Below is a small trained network, with its code and all its weights. Each question gives an input and a class and asks what happens when units are switched off, that is, made to give their printed mean instead of their output.

import numpy as np


def w(rows, s, z=0):
    codes = np.array(rows[::2]) - 128.0
    scale = np.full(codes.shape[1], s)
    scale[-1] = z or s
    return codes * scale


def norm(h):
    return h / np.sqrt((h * h).mean(-1, keepdims=True) + 1e-5)


def f(y):
    return np.maximum(y, 0)


def log_softmax(a):
    a = a - a.max(-1, keepdims=True)
    return a - np.log(np.exp(a).sum(-1, keepdims=True))


def net(x, mask):
    res = np.array(x, float).reshape(1, 3) / 4 @ E
    u = 0
    for l in range(2):
        y = f(norm(res) @ A[l][:, :-1].T + A[l][:, -1])
        res = res + np.where(mask[u : u + 9], y, B[l][:, -1]) @ B[l][:, :-1]
        u += 9
    return log_softmax(norm(res)[-1] @ U[:, :-1].T + U[:, -1])


A, B = {}, {}
E = w([
[77,74,131,70,129,167,95,172,90],'x0',
[152,126,172,184,179,215,180,87,50],'x1',
[119,89,89,154,203,134,196,254,76],'x2',
],0.0032)
A[0] = w([
[139,63,149,171,148,195,225,123,13,32],'L0N0',
[63,94,84,88,66,113,21,149,189,158],'L0N1',
[136,103,133,157,254,199,218,123,17,5],'L0N2',
[116,136,70,163,202,85,210,201,153,121],'L0N3',
[60,111,82,125,124,64,185,236,189,66],'L0N4',
[144,76,113,155,237,167,157,242,79,142],'L0N5',
[78,47,154,123,171,186,134,178,34,70],'L0N6',
[164,181,245,220,109,175,134,83,151,99],'L0N7',
[131,84,107,115,151,189,121,188,73,35],'L0N8',
],0.0033,0.0025)
B[0] = w([
[237,140,205,252,175,111,53,89,41,197],'L0N0',
[146,157,128,179,167,149,56,185,127,243],'L0N1',
[139,179,199,180,125,148,77,214,52,211],'L0N2',
[132,208,154,85,138,88,228,154,77,223],'L0N3',
[191,157,140,78,91,102,173,3,147,206],'L0N4',
[2,32,171,241,110,147,105,117,130,253],'L0N5',
[183,126,55,90,216,93,140,36,224,195],'L0N6',
[184,61,25,58,123,166,155,121,161,190],'L0N7',
[120,138,95,87,188,107,149,64,182,164],'L0N8',
],0.0035,0.0042)
A[1] = w([
[175,125,112,76,119,149,160,8,127,54],'L1N0',
[127,130,240,57,96,250,122,88,55,3],'L1N1',
[158,146,102,150,195,94,167,130,131,208],'L1N2',
[32,97,154,78,104,192,84,156,88,41],'L1N3',
[12,57,112,83,151,170,196,108,107,98],'L1N4',
[29,141,125,83,3,64,150,164,166,123],'L1N5',
[148,168,90,130,104,161,193,129,137,108],'L1N6',
[137,78,131,95,113,188,85,26,128,202],'L1N7',
[176,167,128,99,116,162,189,118,100,134],'L1N8',
],0.0052,0.0018)
B[1] = w([
[218,139,96,116,121,136,98,112,103,214],'L1N0',
[72,109,105,127,114,50,82,137,210,184],'L1N1',
[3,78,164,77,86,133,134,161,121,232],'L1N2',
[90,203,126,56,159,205,177,193,61,161],'L1N3',
[165,155,108,67,52,3,195,51,183,175],'L1N4',
[107,76,165,191,175,176,178,99,90,234],'L1N5',
[86,101,129,101,164,82,96,138,175,161],'L1N6',
[175,146,107,153,125,157,209,158,87,253],'L1N7',
[115,142,103,70,92,66,149,130,174,173],'L1N8',
],0.0053,0.0039)
U = w([
[93,170,109,57,139,214,84,199,90,97],'0',
[253,158,72,116,105,144,145,75,120,211],'1',
[75,100,131,57,130,39,199,126,160,131],'2',
[108,134,144,191,112,101,48,108,206,4],'3',
[108,86,197,213,192,149,163,143,22,174],'4',
],0.014,0.0019)

Each question gives the input, the list of numbers given to net, and the class t.
The units are the neurons (one row each of A and B). Each row of codes is followed by its name. A weight is (code - 128) times the scale printed after its matrix; where a second scale follows, it is the last column's (A, B and U).
mask holds one flag per neuron, layer by layer. A switched-off neuron (its flag False) gives its mean, the last column of its row in B, instead of its output. The means were averaged over made-up inputs and are rounded, as every weight is.
A unit's drop is (log p(t) with every unit on - log p(t) with that unit switched off) / (log p(t) with every unit on - log p(t) with every unit switched off).
The circuit of an input: a set's keep is (log p(t) with only the set's units on - log p(t) with every unit switched off) / (log p(t) with every unit on - log p(t) with every unit switched off). Starting from the 12 units with the biggest drops (on a tie, the unit counted first), units are removed one at a time, each time the one whose removal leaves the highest keep (on an exact tie, the one counted first), for as long as the keep stays at least 0.8.
circuit, biggest first: the units of the circuit, biggest drop first
most important unit: the unit with the biggest drop
top k neurons: the k neurons with the biggest drops, biggest first
top k neurons in layer l: the k neurons of layer l with the biggest drops, biggest first
drop when u is switched off: that unit's drop, to one decimal
input [-1,-6,-2], class 3: circuit, biggest first : L0N1
input [-7,-5,-7], class 1: circuit, biggest first : L0N5, L1N0
input [7,3,-5], class 1: top 3 neurons : L0N2, L1N7, L1N2
input [4,0,-7], class 1: top 3 neurons : L0N5, L0N2, L1N2
input [-5,7,-2], class 1: top 2 neurons : L0N7, L0N5
input [2,-6,0], class 3: top 2 neurons : L0N1, L0N5
input [0,8,-3], class 1: top 3 neurons : L0N7, L0N5, L1N5
input [7,1,4], class 2: top 2 neurons in layer 1 : L1N4, L1N5
input [-7,2,0], class 2: top 3 neurons in layer 1 : L1N2, L1N6, L1N8
input [-6,3,-1], class 1: top 3 neurons : L1N0, L0N3, L0N7
input [-3,-7,0], class 3: top 2 neurons in layer 0 : L0N1, L0N3
input [3,-7,-1], class 3: top 3 neurons : L0N1, L0N5, L0N4
input [7,-8,3], class 4: top 4 neurons in layer 0 : L0N1, L0N7, L0N4, L0N6
input [4,0,-1], class 0: most important unit : L0N1
input [3,-6,2], class 4: top 3 neurons : L1N5, L0N6, L0N4
input [1,-4,-2], class 3: top 2 neurons in layer 0 : L0N1, L0N5
input [3,-8,5], class 4: top 3 neurons in layer 0 : L0N1, L0N7, L0N6
input [-4,-3,6], class 2: drop when L0N4 is switched off : 0.1
input [6,-4,-1], class 0: drop when L0N1 is switched off : 0.3
input [3,-4,7], class 2: top neuron : L1N4
